Below are the code and all the weights of a small trained network. Each question names an input and a class and asks about switching units off, where a switched-off unit gives its printed mean instead of its output.

import numpy as np


def w(rows, s, z=0):
    codes = np.array(rows[::2]) - 128.0
    scale = np.full(codes.shape[1], s)
    scale[-1] = z or s
    return codes * scale


def f(y):
    return y / 2 * (1 + np.tanh(0.7978845608 * (y + 0.044715 * y**3)))


def log_softmax(a):
    a = a - a.max(-1, keepdims=True)
    return a - np.log(np.exp(a).sum(-1, keepdims=True))


def net(x, mask):
    res = np.array(x, float).reshape(1, 8) / 4 @ E
    y = f(res @ A[0][:, :-1].T + A[0][:, -1])
    res = res + np.where(mask, y, B[0][:, -1]) @ B[0][:, :-1]
    return log_softmax(res[-1] @ U[:, :-1].T + U[:, -1])


A, B = {}, {}
E = w([
[105,144,188,123,117,131,218,148,13],'x0',
[40,155,184,6,157,115,94,184,148],'x1',
[133,116,138,127,139,139,123,120,126],'x2',
[130,131,128,126,124,122,133,127,132],'x3',
[149,140,145,123,117,116,126,121,133],'x4',
[124,136,117,132,124,127,123,140,123],'x5',
[143,132,145,125,128,128,127,119,131],'x6',
[146,78,118,93,8,243,150,167,132],'x7',
],0.015)
A[0] = w([
[110,119,187,134,117,107,195,149,4,184],'neuron 0',
[77,146,143,64,144,133,75,155,156,182],'neuron 1',
[106,165,171,132,178,124,129,125,86,119],'neuron 2',
[131,88,160,105,89,159,176,143,85,99],'neuron 3',
[92,131,174,58,111,151,133,161,138,106],'neuron 4',
[121,159,159,125,166,96,149,132,67,154],'neuron 5',
[82,158,161,78,182,105,108,151,129,169],'neuron 6',
[161,109,96,177,145,118,144,94,112,212],'neuron 7',
[172,95,72,122,79,169,111,123,171,226],'neuron 8',
[150,149,99,169,191,81,107,95,130,254],'neuron 9',
[129,125,141,88,91,194,151,166,98,117],'neuron 10',
[158,105,106,152,101,148,165,112,113,166],'neuron 11',
],0.014,0.0077)
B[0] = w([
[71,151,96,123,88,128,167,97,5,252],'neuron 0',
[138,108,152,119,193,66,144,141,175,227],'neuron 1',
[128,101,79,107,109,123,167,120,102,188],'neuron 2',
[140,173,154,127,80,115,90,124,87,194],'neuron 3',
[98,117,165,114,139,34,49,112,127,205],'neuron 4',
[131,122,91,109,143,129,164,113,70,202],'neuron 5',
[157,51,59,84,184,103,122,120,147,226],'neuron 6',
[82,176,123,197,127,145,97,72,94,212],'neuron 7',
[123,70,131,172,82,147,75,160,157,233],'neuron 8',
[91,160,68,147,199,100,132,43,121,246],'neuron 9',
[74,153,173,145,52,98,66,112,141,206],'neuron 10',
[153,141,108,140,46,179,152,149,135,192],'neuron 11',
],0.012,0.022)
U = w([
[56,166,134,143,138,57,56,85,126,251],'0',
[112,189,114,152,165,148,233,116,96,59],'1',
[194,119,91,85,220,109,148,144,212,188],'2',
[126,66,90,31,138,96,192,146,98,2],'3',
[196,84,118,142,88,187,82,175,180,220],'4',
[128,180,167,147,65,178,162,181,106,34],'5',
[115,86,245,133,149,93,88,247,223,62],'6',
],0.011,0.0035)

Each question gives the input, the list of numbers given to net, and the class t.
The units are the neurons (one row each of A and B). Each row of codes is followed by its name. A weight is (code - 128) times the scale printed after its matrix; where a second scale follows, it is the last column's (A, B and U).
mask holds one flag per neuron, in row order. A switched-off neuron (its flag False) gives its mean, the last column of its row in B, instead of its output. The means were averaged over made-up inputs and are rounded, as every weight is.
A unit's drop is (log p(t) with every unit on - log p(t) with that unit switched off) / (log p(t) with every unit on - log p(t) with every unit switched off).
The circuit of an input: a set's keep is (log p(t) with only the set's units on - log p(t) with every unit switched off) / (log p(t) with every unit on - log p(t) with every unit switched off). Starting from all 12 units, units are removed one at a time, each time the one whose removal leaves the highest keep (on an exact tie, the one counted first), for as long as the keep stays at least 0.8.
circuit, biggest first: the units of the circuit, biggest drop first
top k neurons: the k neurons with the biggest drops, biggest first
drop of u: that unit's drop, to one decimal
input [1,0,-6,-2,3,2,-5,8], class 5: circuit, biggest first : (neuron 9)
input [1,0,7,6,3,-4,-3,0], class 1: circuit, biggest first : (neuron 4; neuron 10)
input [-1,1,-4,7,0,7,-7,0], class 2: circuit, biggest first : (neuron 0; neuron 10; neuron 7)
input [2,0,0,8,2,1,3,4], class 5: circuit, biggest first : (neuron 9; neuron 6)
input [0,-1,-3,7,0,4,4,3], class 4: circuit, biggest first : (neuron 0; neuron 9)
input [0,-2,2,7,-2,3,-8,2], class 4: circuit, biggest first : (neuron 0; neuron 9)
input [5,1,5,-2,-6,7,-5,-7], class 3: top 2 neurons : (neuron 6; neuron 2)
input [1,-7,3,6,8,-1,4,-6], class 1: top 2 neurons : (neuron 4; neuron 10)
input [-1,-8,5,3,8,6,-1,7], class 4: top 2 neurons : (neuron 8; neuron 0)
input [8,-8,6,-8,-6,7,4,0], class 1: top 2 neurons : (neuron 0; neuron 8)
input [0,-8,5,-8,-6,1,1,2], class 4: top 3 neurons : (neuron 0; neuron 8; neuron 11)
input [-1,6,0,5,3,5,1,7], class 6: drop of neuron 9 : 0.1
input [-1,1,-1,0,5,-2,-7,-3], class 2: drop of neuron 0 : 0.2
input [5,8,8,-1,-6,2,-7,-1], class 3: circuit, biggest first : (neuron 6)
input [5,2,3,6,-7,3,-2,-8], class 3: drop of neuron 6 : 0.2
